Below are the code and all the weights of a small trained network. Each question names an input and a class and asks about switching units off, where a switched-off unit gives its printed mean instead of its output.

import numpy as np


def w(rows, s, z=0):
    codes = np.array(rows[::2]) - 128.0
    scale = np.full(codes.shape[1], s)
    scale[-1] = z or s
    return codes * scale


def norm(h):
    return h / np.sqrt((h * h).mean(-1, keepdims=True) + 1e-5)


def f(y):
    return np.maximum(y, 0)


def log_softmax(a):
    a = a - a.max(-1, keepdims=True)
    return a - np.log(np.exp(a).sum(-1, keepdims=True))


def net(x, mask):
    res = np.array(x, float).reshape(1, 3) / 4 @ E
    u = 0
    for l in range(4):
        y = f(norm(res) @ A[l][:, :-1].T + A[l][:, -1])
        res = res + np.where(mask[u : u + 4], y, B[l][:, -1]) @ B[l][:, :-1]
        u += 4
    return log_softmax(norm(res)[-1] @ U[:, :-1].T + U[:, -1])


A, B = {}, {}
E = w([
[47,49,142,110,124,166,130,147],'x0',
[145,100,128,206,88,254,59,136],'x1',
[213,82,134,147,223,122,102,183],'x2',
],0.0089)
A[0] = w([
[78,98,109,127,53,179,120,115,3],'L0N0',
[109,190,129,144,135,166,132,107,38],'L0N1',
[47,87,83,199,80,149,94,2,20],'L0N2',
[143,85,115,111,147,167,82,128,59],'L0N3',
],0.0079,0.0041)
B[0] = w([
[121,153,189,55,102,164,143,152,223],'L0N0',
[68,117,99,254,170,76,129,120,154],'L0N1',
[194,141,201,93,120,150,98,103,254],'L0N2',
[104,118,128,126,143,116,167,150,188],'L0N3',
],0.012,0.0041)
A[1] = w([
[253,201,147,154,141,106,112,124,36],'L1N0',
[73,195,105,57,167,79,169,110,4],'L1N1',
[100,118,107,174,19,182,157,90,120],'L1N2',
[105,240,129,164,127,217,21,185,153],'L1N3',
],0.0067,0.0023)
B[1] = w([
[153,176,63,134,249,187,42,71,249],'L1N0',
[126,140,75,82,121,188,224,129,224],'L1N1',
[2,179,100,146,68,100,49,143,198],'L1N2',
[87,174,142,85,86,65,253,139,254],'L1N3',
],0.0092,0.0045)
A[2] = w([
[65,122,172,143,4,176,75,108,61],'L2N0',
[134,11,167,172,147,131,105,195,43],'L2N1',
[64,134,108,254,109,93,107,7,3],'L2N2',
[122,131,198,115,127,148,104,191,231],'L2N3',
],0.0082,0.0026)
B[2] = w([
[77,113,246,244,91,170,149,109,253],'L2N0',
[164,89,85,120,77,160,96,164,198],'L2N1',
[205,140,63,126,103,125,122,255,164],'L2N2',
[88,70,133,203,109,145,153,70,228],'L2N3',
],0.013,0.0059)
A[3] = w([
[119,232,67,141,9,183,76,182,2],'L3N0',
[73,124,130,39,128,48,110,37,99],'L3N1',
[197,189,174,94,234,85,17,110,47],'L3N2',
[140,72,130,161,125,255,128,252,128],'L3N3',
],0.0066,0.0022)
B[3] = w([
[149,156,92,106,84,38,85,245,189],'L3N0',
[217,82,157,162,132,141,180,128,169],'L3N1',
[100,117,191,235,162,216,85,161,201],'L3N2',
[109,100,99,23,128,51,38,73,253],'L3N3',
],0.012,0.0055)
U = w([
[138,44,66,79,121,107,29,106,143],'0',
[186,181,101,182,253,181,83,123,63],'1',
[159,137,108,62,144,120,242,105,249],'2',
[60,133,242,137,46,164,123,97,174],'3',
[146,221,86,141,66,85,84,203,82],'4',
],0.015,0.002)

Each question gives the input, the list of numbers given to net, and the class t.
The units are the neurons (one row each of A and B). Each row of codes is followed by its name. A weight is (code - 128) times the scale printed after its matrix; where a second scale follows, it is the last column's (A, B and U).
mask holds one flag per neuron, layer by layer. A switched-off neuron (its flag False) gives its mean, the last column of its row in B, instead of its output. The means were averaged over made-up inputs and are rounded, as every weight is.
A unit's drop is (log p(t) with every unit on - log p(t) with that unit switched off) / (log p(t) with every unit on - log p(t) with every unit switched off).
The circuit of an input: a set's keep is (log p(t) with only the set's units on - log p(t) with every unit switched off) / (log p(t) with every unit on - log p(t) with every unit switched off). Starting from the 12 units with the biggest drops (on a tie, the unit counted first), units are removed one at a time, each time the one whose removal leaves the highest keep (on an exact tie, the one counted first), for as long as the keep stays at least 0.8.
circuit, biggest first: the units of the circuit, biggest drop first
most important unit: the unit with the biggest drop
top k neurons: the k neurons with the biggest drops, biggest first
k most important neurons of layer l: the k neurons of layer l with the biggest drops, biggest first
drop of u: that unit's drop, to one decimal
input [4,-5,4], class 2: circuit, biggest first -> L2N0, L3N3
input [0,0,6], class 0: top 3 neurons -> L0N2, L3N3, L2N1
input [-5,-5,1], class 1: most important unit -> L1N0
input [-3,-8,3], class 1: circuit, biggest first -> L1N3, L3N2
input [2,-4,7], class 0: top 4 neurons -> L0N2, L2N1, L1N3, L1N0
input [6,-4,-2], class 2: circuit, biggest first -> L2N0, L1N1
input [2,-6,-8], class 2: circuit, biggest first -> L1N1, L2N0
input [-6,-7,0], class 1: circuit, biggest first -> L1N0, L3N2
input [-4,-4,-7], class 4: top 4 neurons -> L3N0, L1N3, L0N0, L1N2
input [-7,8,-4], class 4: top 2 neurons -> L2N2, L3N0
input [-8,-4,-3], class 1: top 2 neurons -> L1N0, L1N3
input [0,1,5], class 0: 2 most important neurons of layer 0 -> L0N2, L0N3
input [-2,-6,3], class 1: top 2 neurons -> L1N3, L3N2
input [-5,-3,-1], class 1: circuit, biggest first -> L1N0
input [-1,4,8], class 0: top 2 neurons -> L3N3, L0N2
input [5,2,2], class 0: 2 most important neurons of layer 1 -> L1N2, L1N3
input [2,-5,-5], class 2: drop of L2N0 -> 0.1
input [-5,0,-8], class 4: drop of L3N0 -> 0.2
input [1,8,5], class 0: drop of L3N3 -> 0.4
input [-2,-3,-2], class 2: drop of L2N3 -> 0.0
input [-6,-6,-8], class 2: top neuron -> L1N1
